Below is a small trained network, with its code and all its weights. Each question gives an input and a target symbol and asks what happens when units are switched off, that is, made to give their printed mean instead of their output.

import numpy as np


def w(rows, s, z=0):
    codes = np.array(rows[::2]) - 128.0
    scale = np.full(codes.shape[1], s)
    scale[-1] = z or s
    return codes * scale


def f(y):
    return np.maximum(y, 0)


def softmax(a):
    e = np.exp(a - a.max(-1, keepdims=True))
    return e / e.sum(-1, keepdims=True)


def log_softmax(a):
    a = a - a.max(-1, keepdims=True)
    return a - np.log(np.exp(a).sum(-1, keepdims=True))


def net(x, mask):
    ids = ['βζλμσω'.index(c) for c in x.split()]
    T = len(ids)
    res = E[ids] + P[:T]
    q, k, v = (res @ M[0].T for M in (Q, K, V))
    z = softmax(np.where(np.tri(T) > 0, q @ k.T / 4**0.5, -1e9)) @ v
    res = res + np.where(mask[0], z, O[0][:, -1]) @ O[0][:, :-1]
    y = f(res @ A[0][:, :-1].T + A[0][:, -1])
    res = res + np.where(mask[1:9], y, B[0][:, -1]) @ B[0][:, :-1]
    return log_softmax(res[-1] @ U[:, :-1].T + U[:, -1])


Q, K, V, O, A, B = {}, {}, {}, {}, {}, {}
E = w([
[145,120,45,91],'β',
[118,111,139,116],'ζ',
[61,167,112,191],'λ',
[91,54,175,248],'μ',
[44,85,84,191],'σ',
[155,204,83,122],'ω',
],0.016)
P = w([
[227,123,133,153],'0',
[2,151,201,137],'1',
[34,129,152,126],'2',
[204,55,137,125],'3',
[153,86,145,128],'4',
[45,78,111,151],'5',
],0.0085)
Q[0] = w([
[130,164,85,131],'head 1',
[69,142,157,83],'head 1',
[220,103,137,166],'head 1',
[211,98,250,66],'head 1',
],0.013)
K[0] = w([
[153,87,205,192],'head 1',
[187,157,2,176],'head 1',
[28,153,221,58],'head 1',
[78,196,3,115],'head 1',
],0.008)
V[0] = w([
[57,46,10,131],'head 1',
[127,113,106,57],'head 1',
[136,190,21,163],'head 1',
[184,80,150,38],'head 1',
],0.012)
O[0] = w([
[9,212,160,102,246],'head 1',
[99,106,157,65,34],'head 1',
[38,110,102,128,156],'head 1',
[185,125,165,69,3],'head 1',
],0.015,0.0055)
A[0] = w([
[80,113,37,191,156],'neuron 1',
[189,201,44,101,196],'neuron 2',
[230,93,146,122,254],'neuron 3',
[97,128,68,168,63],'neuron 4',
[92,254,87,255,91],'neuron 5',
[105,126,116,50,107],'neuron 6',
[156,201,111,86,192],'neuron 7',
[106,74,219,174,122],'neuron 8',
],0.0094,0.0068)
B[0] = w([
[188,200,41,143,223],'neuron 1',
[244,30,17,146,155],'neuron 2',
[12,135,170,234,140],'neuron 3',
[156,166,227,210,172],'neuron 4',
[109,77,201,28,254],'neuron 5',
[10,167,112,31,143],'neuron 6',
[157,65,115,239,145],'neuron 7',
[136,80,104,166,151],'neuron 8',
],0.011,0.026)
U = w([
[97,103,113,101,254],'β',
[92,75,148,160,156],'ζ',
[165,250,153,156,41],'λ',
[152,83,163,102,130],'μ',
[151,173,173,74,21],'σ',
[142,181,93,146,246],'ω',
],0.013,0.003)

Each question gives the input, a string of symbols that net reads in full, and the target symbol t.
The units are the heads (4 rows each of Q, K, V and O) and the neurons (one row each of A and B). Each row of codes is followed by its name. A weight is (code - 128) times the scale printed after its matrix; where a second scale follows, it is the last column's (O, A, B and U).
mask holds one flag per unit, heads first, then neurons. A switched-off unit (its flag False) gives its mean, the last column of its rows in O or B, instead of its output. The means were averaged over made-up inputs and are rounded, as every weight is.
A unit's drop is (log p(t) with every unit on - log p(t) with that unit switched off) / (log p(t) with every unit on - log p(t) with every unit switched off).
The circuit of an input: a set's keep is (log p(t) with only the set's units on - log p(t) with every unit switched off) / (log p(t) with every unit on - log p(t) with every unit switched off). Starting from all 9 units, units are removed one at a time, each time the one whose removal leaves the highest keep (on an exact tie, the one counted first), for as long as the keep stays at least 0.8.
units of the circuit, in order: the units of the circuit, biggest drop first
unit that matters most: the unit with the biggest drop
top k neurons: the k neurons with the biggest drops, biggest first
drop of u: that unit's drop, to one decimal
input μ σ β, target ω: unit that matters most => neuron 2
input ω ω σ, target ω: units of the circuit, in order => head 1; neuron 1; neuron 5
input μ λ σ, target λ: units of the circuit, in order => neuron 4; head 1
input ζ β β ω, target β: units of the circuit, in order => neuron 4; head 1
input σ β ζ, target σ: units of the circuit, in order => head 1; neuron 2; neuron 5; neuron 3
input β ζ λ, target β: units of the circuit, in order => head 1; neuron 4
input μ λ β ζ ω, target μ: top 3 neurons => neuron 1; neuron 2; neuron 5
input λ ζ β ω, target ζ: top 2 neurons => neuron 1; neuron 3
input λ σ ζ, target λ: units of the circuit, in order => neuron 1; head 1; neuron 4
input ω ω ω ω ω, target ω: units of the circuit, in order => neuron 5; head 1
input β ζ ζ β, target ζ: units of the circuit, in order => head 1; neuron 1; neuron 3
input σ σ σ β λ ω, target σ: units of the circuit, in order => neuron 5; head 1; neuron 4
input ζ σ σ ω, target σ: units of the circuit, in order => neuron 5; head 1
input σ ω β β, target ω: units of the circuit, in order => neuron 5
input μ μ ω λ, target μ: top 3 neurons => neuron 5; neuron 2; neuron 6
input β ζ β β, target ζ: units of the circuit, in order => neuron 1; head 1; neuron 3
input ζ ω ω ω σ, target ω: units of the circuit, in order => neuron 5; head 1
input β β λ, target β: top 2 neurons => neuron 4; neuron 6
input λ λ σ β, target λ: top 2 neurons => neuron 1; neuron 4
input μ μ β ω, target μ: unit that matters most => neuron 5
input σ μ β β σ, target λ: top 3 neurons => neuron 1; neuron 4; neuron 2
input ω β β ζ, target β: drop of neuron 5 => 0.1
input β σ λ σ ω λ, target σ: drop of neuron 6 => 0.0
input σ β β, target σ: drop of neuron 2 => 0.2
input ζ β σ ω, target β: drop of neuron 7 => 0.2
